(in the rows, 128 means zero)
Each row of numbers belongs to one of the elements below and depends on some of the facts about them. Some rows are named. Which element is each other row?

Some facts about the elements:
Λ: is of sort; ξ: uses; Σ: points at; ε: refers to
q_118 {Λ=skato, ξ=q_542 q_435}
q_13 {Λ=vaplafim}
q_143 {Λ=vaplafim, ε=q_173 q_505}
q_146 {Λ=vaplafim}
q_153 {Λ=voste, ε=q_22 q_983 q_157}
q_157 {Λ=voste}
q_159 {Λ=voste, ξ=q_94}
q_171 {Λ=skato}
q_173 {Λ=plitres, Σ=q_302 q_493}
q_174 {Λ=plitres, Σ=q_714 q_486 q_724}
q_178 {Λ=skato, ξ=q_881}
q_185 {Λ=vaplafim, ξ=q_980}
q_187 {Λ=voste}
q_209 {Λ=plitres, Σ=q_523 q_798, ε=q_282}
q_21 {Λ=voste, ξ=q_893 q_178}
q_210 {Λ=plitres, ε=q_338 q_621 q_745 q_302 q_978 q_768}
q_218 {Λ=skato, ξ=q_714}
q_22 {Λ=skato, ξ=q_218}
q_227 {Λ=voste, ξ=q_747}
q_230 {Λ=voste, Σ=q_118 q_897 q_78 q_764}
q_239 {Λ=vaplafim}
q_252 {Λ=skato, Σ=q_469 q_537 q_617}
q_259 {Λ=plitres, ξ=q_94 q_26}
q_26 {Λ=skato, ξ=q_178}
q_264 {Λ=plitres, ξ=q_724}
q_268 {Λ=skato, ξ=q_171 q_178}
q_271 {Λ=vaplafim, Σ=q_264 q_389, ε=q_783}
q_272 {Λ=plitres, ξ=q_185, ε=q_469 q_78 q_960}
q_273 {Λ=vaplafim, ξ=q_173, ε=q_185 q_365 q_679 q_174 q_324}
q_276 {Λ=plitres, Σ=q_92 q_799 q_994 q_78 q_835 q_700}
q_282 {Λ=vaplafim, ξ=q_997}
q_289 {Λ=skato}
q_294 {Λ=plitres, ξ=q_569, Σ=q_881 q_659}
q_302 {Λ=vaplafim}
q_310 {Λ=vaplafim, ξ=q_259, Σ=q_688 q_866 q_407, ε=q_621 q_346}
q_324 {Λ=plitres}
q_336 {Λ=voste}
q_338 {Λ=vaplafim, ξ=q_739 q_747}
q_340 {Λ=voste}
q_342 {Λ=vaplafim}
q_346 {Λ=skato}
q_362 {Λ=skato, ε=q_239}
q_365 {Λ=voste, Σ=q_99 q_408}
q_367 {Λ=plitres, ε=q_540 q_21 q_934 q_658}
q_377 {Λ=vaplafim, Σ=q_739 q_916 q_969 q_906}
q_387 {Λ=voste, ξ=q_90 q_558}
q_389 {Λ=skato}
q_393 {Λ=vaplafim, ξ=q_719, Σ=q_272 q_832}
q_402 {Λ=vaplafim, ξ=q_13}
q_407 {Λ=vaplafim, ε=q_644 q_157}
q_408 {Λ=vaplafim, ξ=q_954}
q_41 {Λ=vaplafim, ξ=q_157}
q_410 {Λ=plitres}
q_435 {Λ=voste}
q_446 {Λ=voste, ξ=q_21, Σ=q_99 q_916 q_856 q_13}
q_469 {Λ=vaplafim}
q_471 {Λ=vaplafim, ξ=q_171 q_833, ε=q_700}
q_477 {Λ=skato}
q_481 {Λ=vaplafim, Σ=q_692 q_26 q_714}
q_486 {Λ=plitres, ξ=q_481 q_873, ε=q_739 q_537 q_157}
q_493 {Λ=vaplafim}
q_505 {Λ=plitres, ξ=q_540 q_724}
q_513 {Λ=vaplafim, Σ=q_505 q_178 q_407}
q_517 {Λ=vaplafim, Σ=q_707 q_289 q_493, ε=q_719}
q_518 {Λ=skato, Σ=q_362 q_798 q_830, ε=q_519 q_644}
q_519 {Λ=skato}
q_523 {Λ=plitres}
q_537 {Λ=skato}
q_54 {Λ=vaplafim}
q_540 {Λ=plitres, Σ=q_178 q_77}
q_542 {Λ=vaplafim, ε=q_996 q_259 q_252 q_644}
q_554 {Λ=skato, ξ=q_26, ε=q_268}
q_558 {Λ=voste}
q_562 {Λ=voste}
q_567 {Λ=vaplafim}
q_569 {Λ=vaplafim, ξ=q_346}
q_588 {Λ=plitres}
q_597 {Λ=voste, ε=q_338 q_688}
q_601 {Λ=plitres, ξ=q_367, ε=q_519 q_340 q_377}
q_617 {Λ=voste, ε=q_185 q_336 q_446 q_833 q_700}
q_621 {Λ=skato, ξ=q_997}
q_64 {Λ=skato, ξ=q_960}
q_644 {Λ=vaplafim, Σ=q_841 q_798}
q_658 {Λ=vaplafim, ξ=q_562}
q_659 {Λ=vaplafim, ε=q_342 q_519 q_146 q_830}
q_677 {Λ=vaplafim, Σ=q_171 q_302 q_601 q_658 q_920}
q_679 {Λ=vaplafim}
q_682 {Λ=skato, Σ=q_996 q_934 q_994 q_679 q_866 q_435 q_983, ε=q_513 q_239 q_289}
q_688 {Λ=vaplafim, ξ=q_833}
q_692 {Λ=plitres, ε=q_171 q_677 q_239}
q_700 {Λ=plitres, ξ=q_513 q_471}
q_707 {Λ=skato, ε=q_118 q_852}
q_714 {Λ=skato, ε=q_745 q_218 q_493 q_157}
q_719 {Λ=plitres}
q_724 {Λ=vaplafim, ξ=q_118 q_446}
q_735 {Λ=skato, ξ=q_719 q_187 q_477 q_558}
q_738 {Λ=vaplafim, ξ=q_365 q_519, Σ=q_21, ε=q_365 q_934 q_346 q_377}
q_739 {Λ=skato, ξ=q_747}
q_740 {Λ=plitres, Σ=q_799 q_178 q_700}
q_745 {Λ=skato, ξ=q_540 q_187 q_402, Σ=q_340 q_54}
q_747 {Λ=skato}
q_749 {Λ=voste, ξ=q_994, Σ=q_873 q_679 q_387 q_569 q_978}
q_756 {Λ=voste, ε=q_969 q_688 q_264 q_567}
q_764 {Λ=plitres}
q_768 {Λ=plitres, ξ=q_282 q_402, Σ=q_41 q_537 q_700}
q_77 {Λ=vaplafim, ε=q_739 q_906 q_340 q_218 q_764}
q_78 {Λ=voste}
q_783 {Λ=vaplafim, ξ=q_513 q_644 q_597}
q_786 {Λ=skato, Σ=q_621 q_340 q_679 q_159 q_597, ε=q_99}
q_798 {Λ=vaplafim, ξ=q_171 q_893 q_719 q_920}
q_799 {Λ=skato, ε=q_537 q_852}
q_807 {Λ=vaplafim, ξ=q_377 q_542 q_714, Σ=q_387, ε=q_983}
q_830 {Λ=vaplafim}
q_832 {Λ=skato, ε=q_916}
q_833 {Λ=plitres}
q_835 {Λ=vaplafim, ε=q_118 q_513}
q_841 {Λ=skato, ξ=q_340}
q_852 {Λ=plitres, Σ=q_22 q_958 q_659 q_920 q_569}
q_855 {Λ=skato, ε=q_893 q_588 q_866}
q_856 {Λ=skato}
q_866 {Λ=voste}
q_873 {Λ=skato}
q_881 {Λ=vaplafim}
q_893 {Λ=skato}
q_897 {Λ=voste, ε=q_22}
q_90 {Λ=skato, ε=q_745 q_881 q_146}
q_906 {Λ=plitres, ξ=q_513 q_282}
q_909 {Λ=voste, ξ=q_505, ε=q_342}
q_916 {Λ=plitres, ξ=q_677}
q_92 {Λ=plitres, ξ=q_920}
q_920 {Λ=plitres, ε=q_934 q_289}
q_934 {Λ=vaplafim, ξ=q_659}
q_94 {Λ=vaplafim, ξ=q_807}
q_951 {Λ=vaplafim, ξ=q_13, Σ=q_856 q_324, ε=q_537 q_239 q_276}
q_954 {Λ=skato, ε=q_523 q_78 q_159}
q_955 {Λ=voste, Σ=q_873 q_735 q_588 q_897}
q_958 {Λ=skato, ε=q_983}
q_960 {Λ=plitres, ξ=q_393, Σ=q_469 q_302 q_13 q_747}
q_969 {Λ=voste, ξ=q_513}
q_978 {Λ=vaplafim}
q_980 {Λ=vaplafim, ξ=q_519 q_954, ε=q_747}
q_983 {Λ=voste}
q_99 {Λ=vaplafim}
q_994 {Λ=vaplafim}
q_996 {Λ=plitres}
q_997 {Λ=plitres, Σ=q_783 q_389}

Named rows:
q_387: [120 120 134 117 127 130 122 145  98 146 120 172 124 111 142 133 128 130
 110 149 132 152 118 145  91 140 151 107 137 147 155 127 136 105 138 154
 146 133  91 139 113 128 156 121 127 117 122 102 124 111]
q_435: [112 130 139 108 153 137 148 138 141 141 147 146 158  95 138 138 127 160
 142 130 135 130 112 106 159 117 132 171 141  83 113 139 107 157 152 114
 141 133 149 123 145 116 124 120 153 150 126 160 111 147]
q_920: [154 121 124  86 138 102 137 116 171 105 125  91 163 113 109 158 143 137
 116  97 138  89 130 127 169 126 124 181 136 126  96 114 119 138 127  96
 137 127 132 145 156 131  86 129 142 117 122 166 125 132]
q_21: [112 125 134 124 131 131 135 136 126 145 136 164 134 110 131 128 122 146
 130 136 133 138 128 120 128 122 136 136 138 120 136 135 123 128 140 133
 142 131 122 131 127 124 154 121 142 134 123 132 127 132]
q_617: [120 109 139 110 113 128 126 129 133 144 126 126 128 118 105 157 135 164
 122 114 129 128 120 117 126 120 142 118 136 139 118 133 134 130 126 131
 166 135 116 133 140 134 145 121 128 146 127 141 147 128]
q_700: [142 119 124 152 126  92 102 130 159 130 119 136 112 114 118  88 144 103
 125 123 135 117 170 170 121 144 118  94 121 149 152 108 148  99 109 153
 124 119  82 149 119 132 136 131 137  76 124 108 129  80]
q_856: [105 143 126 142 110 148 135 129 111 139 136 145 135 146 143 130 104 107
 141 112 124 145 131 110 102 110 131 127 109 123 122 141 130 142 136 137
 114 141 145  97 125 134 143 108 108 162 129 128 117 147]
q_519: [ 98 142 137 124 123 162 145 141 147 136 146 106 156 143 138 115 122 111
 157 123 129 135 114  86 129 112 129 153 121  96 105 161 109 178 172 133
 124 162 178  98 147 135  84 117  99 179 131 123 120 138]
q_954: [ 97 136 139 113 122 146 142 137 146 124 135  81 148 147 116 155 130 125
 146  97 114 127 107  76 128 109 134 141 119 113  80 150 114 170 156 129
 145 175 173 106 155 141  77 128  88 179 136 131 137 132]
q_230: [112 132 123 136 136 142 131 146  90 126 124 147 126 124 114 135 125 137
 130 175 119 146 111 111 154 130 123 124 132 123 147 128 144 118 132 130
 140 110 133 129 122 107 145 144 124 132 115 135 124 130]
q_621: [109 142 119 153 100 140 116 133  96 145 117 159 112 144 136 131  96  95
 127 113 121 156 140 137  65 125 140  99 110 148 139 136 143 118 126 160
 118 145 106 109 110 138 160 112  98 144 133  92 124 119]
q_832: [111 133 130 131 106 139 130 124 120 139 126 107 133 144 120 166 111 119
 131  94 118 142 115 114  93 112 137 114 113 137 103 135 134 145 115 137
 136 156 135 101 137 142 130 116  97 173 133 124 128 128]
q_99: [137 119 126 126 123 129 125 123 137 131 133 141 126 127 142 106 125 132
 124 125 132 119 141 131 136 126 135 137 126 122 132 129 123 126 140 126
 124 122 124 140 125 125 132 120 141 120 130 129 129 137]
q_909: [123  97 140 119  98 124 112 128 117 155 114 126 109 123 100 142 134 152
 112 126 131 139 124 144  94 131 150  84 137 165 142 125 149 107 112 151
 171 126  85 134 126 139 168 122 118 133 128 107 152 110]
q_77: [135 112 136 125 124 118 123 117 154 136 125  86 122 116 122 135 148 149
 125 117 123 123 120 136 127 125 132 106 137 125 112 123 127 138 111 131
 143 135 116 129 144 134 121 129 136 131 134 126 145 116]
q_209: [151 153 120 124 132 116 123 125 131  83 132  79 115 159  62 139 123 131
 117 149 141  90 129 131 137 159  97 138 159 144 142 115 120 121  91  88
 139  94 137 151 122 135 109 163 124 106 143 124 152 118]
q_745: [111 146 113 165 104 158 117 136  57 119 112 143 106 158 129 138 102  86
 124 164 112 166 112 124  88 131 125  93 110 151 146 129 157 114 111 148
 110 119 135 106 104 124 147 129  80 149 122 104 119 126]

Which element is each row?
No name comes twice in this set of rows, the named rows included.
[152 116 135 100 144  84 135 112 144 100 122 100 150 139 127 140 169 121
 115  94 128  95 129 158 135 130 120 131 132 139 112 110 125 103 118 110
 134 131 105 132 143 134 127 148 130  95 120 128 160 123] -> q_692
[142 124 115 123 124 134 120 122 104 111 112  93 115 140 110 158 130 140
 111 153 118 125 103 120 148 131 129 123 130 147 123 115 144 113 109 120
 140 109 137 138 131 118 112 150 117 131 123 135 142 128] -> q_271
[159 101 154 118 131 108 106 107 147 116 114  92 124 142 132 106 180 121
 107 127 115 114 124 184  88 134 132  85 150 164 140 104 131 108  85 120
 126 110 100 124 130 158 139 126 150  94 115 106 156 103] -> q_486
[110 159 122 153 107 164 131 124  96 119 141  67 109 172  76 155 100 124
 137 157 123 137  95 106  89 131 103 122 149 129 131 140 127 157  90 103
 137 114 161  90 117 142 127 139  85 186 151 109 153 136] -> q_518
[120 127 138 118 128 128 120 137 146 126 125 127 125 140 132  90 142 131
 130 134 136 113 137 112 135 131 137 120 123 129 130 140 114 118 170 145
 135 149 130 146 130 134 103 132 121 109 134 107 144 115] -> q_185
[ 92 157 119 176 129 135 132 140 141 156 139 138 126 115 136 132 115 100
 159 111 112 158 136 119 114 110 111 106 108 100 112 135 136 149 119 151
 119 160 128  98 135 125 144 122 111 155 134 130 115 114] -> q_178
[116 118 125 139 118 151 132 135  85 122 124 152 125 136 116 124 128 144
 129 167 116 134 124 100 162 123 128 134 123 137 149 134 146 114 126 115
 129  90 149 123 121 107 160 133 121 138 105 150 130 146] -> q_446
[139 138 115 153 151 105 118 138 137  96 123 107 131 119 119 107 156 104
 135 163 124 119 139 147 174 138  96 124 123 123 140 107 148 107 107 125
 110 105 130 139 130 109 111 161 131  87 115 140 121 102] -> q_276
[ 97 142 136 124 129 141 156 145 131 127 145 119 149 132 140 139 104 123
 161 106 135 135 122  79 140 118 123 155 109 101  99 163 114 171 176 133
 121 166 172 105 139 128  86 128  95 176 147 128 110 144] -> q_346
[122 117 139 130 114 123 109 138 132 131 109 140 104 154 132  73 148 118
 123 135 133 120 148 128 105 139 142  81 117 155 151 136 129  98 164 156
 135 140 109 152 116 139 127 132 119  94 132  77 155 102] -> q_408
[140 147 110 150 165 114 131 138 161 103 138  98 149 101 116 117 146 116
 148 159 126 114 138 123 206 133  88 164 125  96 123 112 136 135 113 108
 114 106 150 139 146  99  88 158 142 102 114 173 100 112] -> q_540
[142 127 115 163 123 109 103 129 126 107 103 127 103 135 111  91 149  98
 123 163 125 124 158 157 144 148 104  96 118 159 165 105 166  84  97 136
 111  89 105 151 113 114 138 151 124  74 111 117 132  89] -> q_768
[134 138 113 139 134 141 122 128 101 110 123 131 116 131 127 122 127 127
 124 168 125 129 122 123 154 136 119 134 127 122 139 124 135 117 124 118
 118 105 140 136 121 111 125 142 126 118 120 137 127 137] -> q_393
[120 110 152 108 137 125 126 140 123 144 123 122 123 119 110 160 142 169
 118 117 117 134 109 120 116 122 149 102 140 140 121 130 124 136 116 133
 155 139 124 132 137 140 138 128 143 142 127 127 132 122] -> q_897

The same elements again, as new rows of numbers:
Some elements and their rows:
q_621: [162  97 120 115 115 106 126 118 116 175 134 118 129 131  96]
q_302: [162 100 131 111 117 132 121 115 131 135 136 112 131 107 135]
q_173: [177 103 132 101 124 136 124 129 137 141 133 117 118 115 132]
q_94: [120 118 103 109 129  95 122 116 117 151 127 111 128 125 114]
q_408: [145 103 113 109 120 116 119 116 124 144 128 115 131 115 112]
q_569: [145 107 122 114 120 105 113 120 125 149 128 105 130 122 124]
q_749: [185 118 102 101 135 116 115 134 131 154 123 103 122 131 137]
q_688: [140 112 112 115 116 109 125 117 123 144 130 110 128 123 124]
q_833: [172 104 124 109 128 130 126 133 134 141 138 119 119 125 135]
q_146: [158 103 128 111 109 129 120 124 129 137 134 121 117 111 139]
q_171: [144 113 138 108 125 145 132 128 122 153 152 108 128 121 132]
q_178: [ 68 157 113 110 150 139 157 134 115 143 157  91 139 158 152]
q_21: [ 95 159  92 102 185 127 141 137 117 129 150  84 132 154 169]
q_276: [180 109 119 104 111 132 130 132 145 144 132 114 115 129 133]
q_783: [156  92 106 112 118  94 117 106 120 153 127 119 121 119 103]
q_542: [160 100 123 105 105 125 115 111 123 136 133 123 117 126 137]
q_486: [163 101 113 101 124 123 116 129 123 141 139 124 128 143 123]

Rows to name:
No name comes twice in this set of rows, the named rows included.
[ 43 170 109 103 168 132 155 140 105 144 160  90 133 154 156] -> q_26
[159 112 113 113 126 118 132 128 133 146 130 112 132 135 126] -> q_92
[153 114 110  99 136 108 126 122 129 153 123 114 134 125 101] -> q_960
[158 108 132 102 111 131 117 124 134 140 132 110 110 100 135] -> q_677
[170 117 140 100 100 138 127 127 120 159 141 120 112 134 137] -> q_786
[168 104 140 116 110 139 127 132 125 158 143 117 123 124 135] -> q_873
[164  92 125 112 112 122 119 103 129 140 130 117 129 104 120] -> q_13
[165 123  96 111 153 108 118 128 124 150 128  98 136 140 130] -> q_159
[161 101 105 111 136 100 121 124 122 152 129 122 131 133 104] -> q_264
[102 134 100 103 159 106 136 133 120 147 136 103 133 149 127] -> q_259
[181 105 140 103 126 129 117 119 128 139 142 113 134 129 142] -> q_920
[208 112 117 103 131 136 122 117 128 132 132 113 132 133 144] -> q_617
[171 105 133 101 123 132 118 134 139 148 135 111 111 121 134] -> q_852
[176  97 114 109 102 103 122 105 133 152 127 116 112 114 109] -> q_513

